[  1   5   9   1   7  19 -20  14  -2   4   7   0   3 -17   9   4  11 -26
   3  -2   2   7  -1  -6   1  17   1   1   3   7 -16  11  -3   8  -5  -4
  -9   7   2 -40   9 -12  -6   9  11 -18  -2  -3  -5  11  -3  -2 -17   3
  11  -9  -7  -1  -8   9  -4   1   6 -16  -5   7   8   7 -15  10  -8  -1
   2   0 -13   0  -3  -3  23   0  22 -17   2   8] -> 3
[  9  -1  10  -4   9  18  -6   8  -7  -7   4   6  -4 -13   3   7   3   0
  -1  -6  -2   1  -3   7   0  14   5  -4  -3   8 -14  16   2  -2   4  -2
  -8  -1  -1 -10  14   0  -3   5   4 -16   1  -6 -13   8 -10   4 -12  -1
   4  -7  15  -3  -9   2   4   2   0  -3  -2   0  13   3 -15   5  -5  -4
  -2  -9 -12   1   0   3  22   4  17  -3  -1   8] -> 3
[ -4   2   3 -12   4  15   1  19  -6   1   6   7   1  -1  -2   6  15   6
 -19   3  -4   4   3   6   1  13   2  -6  -1  -7 -17  10   4   2   6  -8
 -13  -1   1 -15  12  -3   4  -8   2 -25  15  -7 -49  18  -3   8 -11   3
   9 -14  -2 -10 -11   7  -4   1  -2  -8   6   3  13   7  -5   7  -5  -1
  -1  -4 -11  -1   8 -10  20   7  28   6   4 -21] -> 1
[ -1   0   2   7   3  20 -23  -3  -2   3   5   4   0 -23  11   0  -1 -21
  15  -5  10   0  -2 -17  -1   9   5   6   5  24 -11  17   0   3 -14   2
  -7   0   9 -11  12  10  -7  12  13  -2   2  -7   6  -5  -1  -4 -20   1
   6  -7  -7   5   1  -6   2  -5   8 -16  -3   6  -3   3 -18   5 -11   1
   5  -7 -13   3  -9  -7  26  -2 -17   6   3  38] -> 2
[  6  -3  11  -7   7  31  -4  15  -8  -2   8  10  -3 -12   5  12  12  -5
  -9  -4   0   1   1   5   2  16   2  -3   1  10 -21  21  -2   5   2  -6
 -16  -3  -7 -15  15  -2  -8   1   8 -27  11 -11 -31  12  -1   4 -20   1
   9 -16  -4  -2  -8   4  -2   1   7 -10  -2   3   5   5 -22   8  -9  -4
   9 -10 -22   2   0  -7  36   9  21   2  -5  14] -> 0
[ -2  -1   5  -8  10  20  -2   8  -5  -3   3   4  -3 -10   5  10  10  -1
  -9  -2  -5   4   2   1   0  11   3   0   2   3 -14  14  -1   5   6  -4
 -12   2   0 -18  11  -1  -2   7   9 -19  13  -8 -26  13  -9   1 -11   3
  10 -13  -4  -4  -7   5  -2  -5   7 -11   2   2   8   4 -10   6  -2  -1
   2  -7 -12   2  -6  -6  22   0  15   7   3   2] -> 0
[ -6   1   2 -13  -4  15  -8   5  -6  -3   3   7  -7  -7  -2   7   0  17
 -16   3  -2  -1   5   7  -1  -1   0  -1   5   5  -8  18  -5   2  14 -12
  -3   6 -12  -2   2   3  -5   4   5  -1  18  -4 -20   0   1  -1 -11  -1
   2 -10  -3  -1  -4  -3   2  -2  10   0  -5  -1  -4   0 -10   6  -7  -2
   2  -4  -8   5  -8 -12  19   1  -3  11  -1   7] -> 3
[  9  -3   9  -3   9  25  -4   7  -2  -7   4  -1 -11  -8  -4  13   9  -8
   0  -3   5   0  -6   4   4  16   2  -1   2  12 -14  10   5   5  11   1
  -9  -5  -3 -11  16  -4  -3   4   4 -21   6 -10 -14   6 -20   2  -9  -2
   9  -5   0  -2  -1  -3  -3   4   5  -7   0   2  11  -1 -17   4  -3   2
  -3 -12 -12   1  -6   3  25   2  16  -5   2  14] -> 3
[ 11   1   9   5  13  27 -21   6  -5  -8  13  12  -2 -22   9   0   4 -30
  19 -10   3  -5  -8  -3   4  28   7   8   4  23 -18  11   3   3  -5   8
 -14  -1  -1 -17  18   4  -3  17   8 -14 -10 -13  -5   0  -3   3 -26   4
   9  -7 -11  -3  -2  -5   3   6  14 -17  -7   2   0   4 -27   7  -5   3
  -1 -10 -23   1  -7  -3  38   1  12  -7   1  35] -> 2
[-10   3  -2 -15  -2   7  15  19  -5   8   4   7   3   1   3   4   9  11
  -9   6  -4 -11  11   1  -3  -6  -4   0  -2  -4 -10   8   0   2   1  -6
  -8   0  -2  -7   2  -1   3 -23   3 -13  26   5 -57  10  -3   2  -6   0
   4 -15  -6   1  -7   3 -16  -5  -4  -1   9   2   8   1   1   6  -4   0
   5   3  -2   3   6 -13   7   5   5  13   1 -25] -> 0
[ -1   1   9  -8   2  21  -4  15  -8   3  10   8   0 -10   4   9   8  -3
 -13  -1   5   5   4   5   0  10   1  -4   1  -2 -18  27   1   3  10  -8
 -12   2   2 -20  15  -8 -10  -2   2 -22  16 -10 -26  11  -5   4 -14   4
  10 -11  -5  -2  -8   5  -2   0   4  -8   1   3   9   3 -16   5  -7  -3
   1 -11 -16   7  -3  -7  26   1  23   5  -1  -1] -> 0
[  1   1   5 -10   5  23  -2  13 -14  -1   7  11  -1  -6   2   9   5  -4
  -7  -3  -8   0   2   8   1  11  -1  -5  -1   3 -16  11   1   3   6  -7
  -7   1  -3 -12   9  -2  -3   2   2 -18   9 -14 -32  10  -5   4  -9   2
  11 -11  -1  -5  -5   5  -2  -2   2 -10 -14   2   8   5 -10   6  -6  -3
  -4  -4 -14   3   1  -4  24   1  25   5   2  -3] -> 0
[-14   1   1 -13  -6  19  -3   7  -9   8   7   5   1 -14   9  12  15  10
 -35   4   2  -1  10  -3  -6  -6   1  -1   7   1 -25  32 -13   0  17 -25
  -3   7  -3  -6  11   1 -13  10   9  -9  39  -7  15  13   2   0   2   3
   9 -14  -5  -1 -12   7  -3 -10  10 -10   2  10   0  -2 -15   2  -9 -10
   8  -9  -8   2   3 -12  22  -6  -5  27   9  16] -> 0
[ 14  -7  13   4   8  24 -10   1 -10 -11   7   8  -4 -19  -3  12  -2 -12
   4  -8   7  -2  -6  -4   5  12  -9   2   7  26 -17  23  -1   3   4  -1
   2   0  -2  -8  18   7  -6  20   8 -12  -9 -11  16  -7   0   3 -18  -4
   6   0  -3   1   7  -1   5  -1  15 -11  -8   2  -5   1 -27   3  -5   0
  -2 -14 -16  -6  -6   3  31  -2 -13  -5   1  51] -> 2
[  4   2   7   0   5  15  -8   5  -5   1   6   9  -2 -14  17   6  10  -9
  14  -5   4  -2  -3  -9   3  12   2   2   4  18 -14  14   8   0  -4   5
 -11   1  -2 -11  11   4  -3   4   5  -9   3  -4 -19   3  -6   2 -21   2
   7  -6  -3  -2   0  -4   1  -6  11 -13  -5   1   1  -5 -19   7  -6   4
   3 -10 -13   3  -5  -1  28   2  -3   2   0  26] -> 2
[  4  -4   6   0   4  -6 -15   5  -4  -6   8   6  -1 -11   3   8   2  -7
  -3  -5   2   4  -3   0  -1  11   2   1   5  12 -15   6  -2   2   3  -1
  -8   3  -3  -9  14   1  -4  11   5 -13   6  -8 -47   6  -3   2 -17  -1
   8  -4   3  -3  -1   2   1  -9   7 -10  -1   4   0   3 -15   0  -2   1
  -1  -8 -16  -1  -2  -4  18  -1   8   2   1  21] -> 3
[  1  -1  10 -13   8  17   6  18  -6  -4   4   8  -6   2 -10  11   6   8
 -12   1  -6   6   2  17   0  12  -1  -8  -7  -2 -11   9  -1   4  12  -9
 -10  -3  -4 -10  10  -4   0  -5  11 -23  12  -8 -41  12  -5   4  -7   5
   7  -3  -1  -9 -11  10   1   6  -4  -3   1   0  12   7 -11   8  -4   0
  -4  -3 -13   4   9  -2  14   6  36  -3   3 -12] -> 1
[ -3   2   4   0   6  16 -16   1  -6   0   9   7  -6 -20   7  -3   9 -13
  13  -6  -1   2  -1 -12   1   3  -3   8   6  21  -6  15  -1  -2 -14   0
  -6   3   6 -13  10  34  -4  10   8   1   2  -8 -19  -3   0   0 -16   1
   9  -9  -8   3  -2  -1   4  -2  14 -11  -6   2  -1   1  -6   7  -5  -1
   5  -4 -18   3  -6 -11  23  -1  -8   3  -2  20] -> 2
[ -1  -2   0  -7   0  15  -1   5  -5  -1  11  10  -1  -8   7  -6  13 -13
  33  -2   4  -9  -5 -12   8  10   3  14   0  21   0  11  12   4 -21  19
 -13  -2   2  -5  12  10   7 -18   6  -8   0   1 -57  -5 -11   5 -23  -2
   3 -11  -7  -2   2 -10   7  -7   0  -7  -2   2  13   0  -9   8  -6  -3
   3  -1 -12   1 -14 -10  26   5 -19  -5  -2   4] -> 2
[-18   2  -3  -7   4  18   0  13  -4   5   3   5   4 -10   5  15   9  11
 -39   2  -1  -6  12   6  -1  -4  -3  -5   5  -2 -19  17 -10   3  14 -25
  -7   9  -2  -8   8  -6  -6   6   8 -16  35  -5   5  17  -1   4  -6   5
  12 -13  -2   2  -8   9  -2  -6   2   0   6  13   4   3  -4   1  -3  -3
   2  -7  -3   2  13 -14  16  -7  18  20   6  -9] -> 1
[ -2   7   6  -7   3  15  -3  25  -2  10   6   0  -1  -9   2   3  10  -9
  -4   3   0   2   1   5  -2  20  -1  -7  -3  -9 -12  -1   3   1  -2  -4
  -9  -1   1 -17  11  -4  -3 -12   3 -24  13  -4 -32  17  -7   7  -9   6
   9 -11   2  -6 -17   6  -3   3  -8  -8   4   3  15   5  -3   3  -8   6
   0  -4  -8   3   4  -2  14   5  36  -2   6 -24] -> 1
[ 14  -2  17   8  11  22 -40  -4  -4  -7   9   9  -2 -17   3   5  -1 -17
  14 -12   8   4  -2  -6   5  17   3   3   4  26 -16  22   0   6   0   9
 -10  -4  -2 -12  19   6  -5  18  11  -7   2  -6  23  -5  -4   1 -22  -1
   5  -2  -8   1   3  -3  -2   4  17 -14 -14  11  -9   7 -30   2  -3  -2
   6 -14 -17   2  -6   2  33  -7  -9  -2  -1  51] -> 2
[  3  -4   9  -7   2  26  -9   7  -8  -3  12  11  -2 -16  11   0   6 -13
  20   3   5  -5   0  -9   2  10   4   8  -6  21 -14  19   2   3  -9  -3
 -10   2  -5  -9  15  11   5   0  12  -9   8  -8 -51  -2  -6   4 -28   2
   9 -15  -8   2  -4  -7   5  -9   9 -11  -5   6   2   0 -22  12   0  -2
   0  -4 -22   0  -3 -15  36   5  -8   5   1  23] -> 2
[  2   1  10  -5   6  13   2  19  -3  -4   3   3   3   3  -2   5   7   0
 -16   1  -2   3   8  14  -1  16  -3 -10   3  -7 -11   0   1   3  10  -7
  -8   3  -4 -15   4 -10   3 -12   1 -22   8  -4 -29  22 -14   1  -3   2
   7  -9   1  -8 -12  10  -6   6  -4  -4   2   1  15   0  -2   3   6  -1
   4  -9  -8   8   7  -1  10   7  41   2   1 -23] -> 1
[-13   2   5 -31  -1  39  12  27 -12   0  11  17  -4  -3   2  14  19  26
 -23   4 -10  -8  12  12   0   7  -3   1   4  -5 -28  26   2   6  17 -22
 -18   3   2 -19  14  -4  -4 -15   9 -29  37  -9 -57  18  -8   8 -22   3
  11 -27  -2  -5 -14  10  -3  -4  -4  -2   5   5  12   4 -10  16 -11  -7
   2  -8 -16   6  10 -22  36   9  25  16  -1 -17] -> 1
[  1   0  11 -15   7  18   1  19  -6  -2  10  11  -2 -10  -1   9  13  -1
 -18  -4  -6  -3   7  13  -6  18  -1  -6  10  -2 -25  12  -1   5  12 -12
 -13   2  -3 -17  13  -9  -2   6   3 -28  19 -12 -33  15  -8   5 -16   4
  10 -17  -2  -8 -14   7  -5  12   6 -11   0   6  14   8  54  10  -7  -5
  -4 -10 -19   4   2  -6  31   4  46   3   7  -5] -> 1
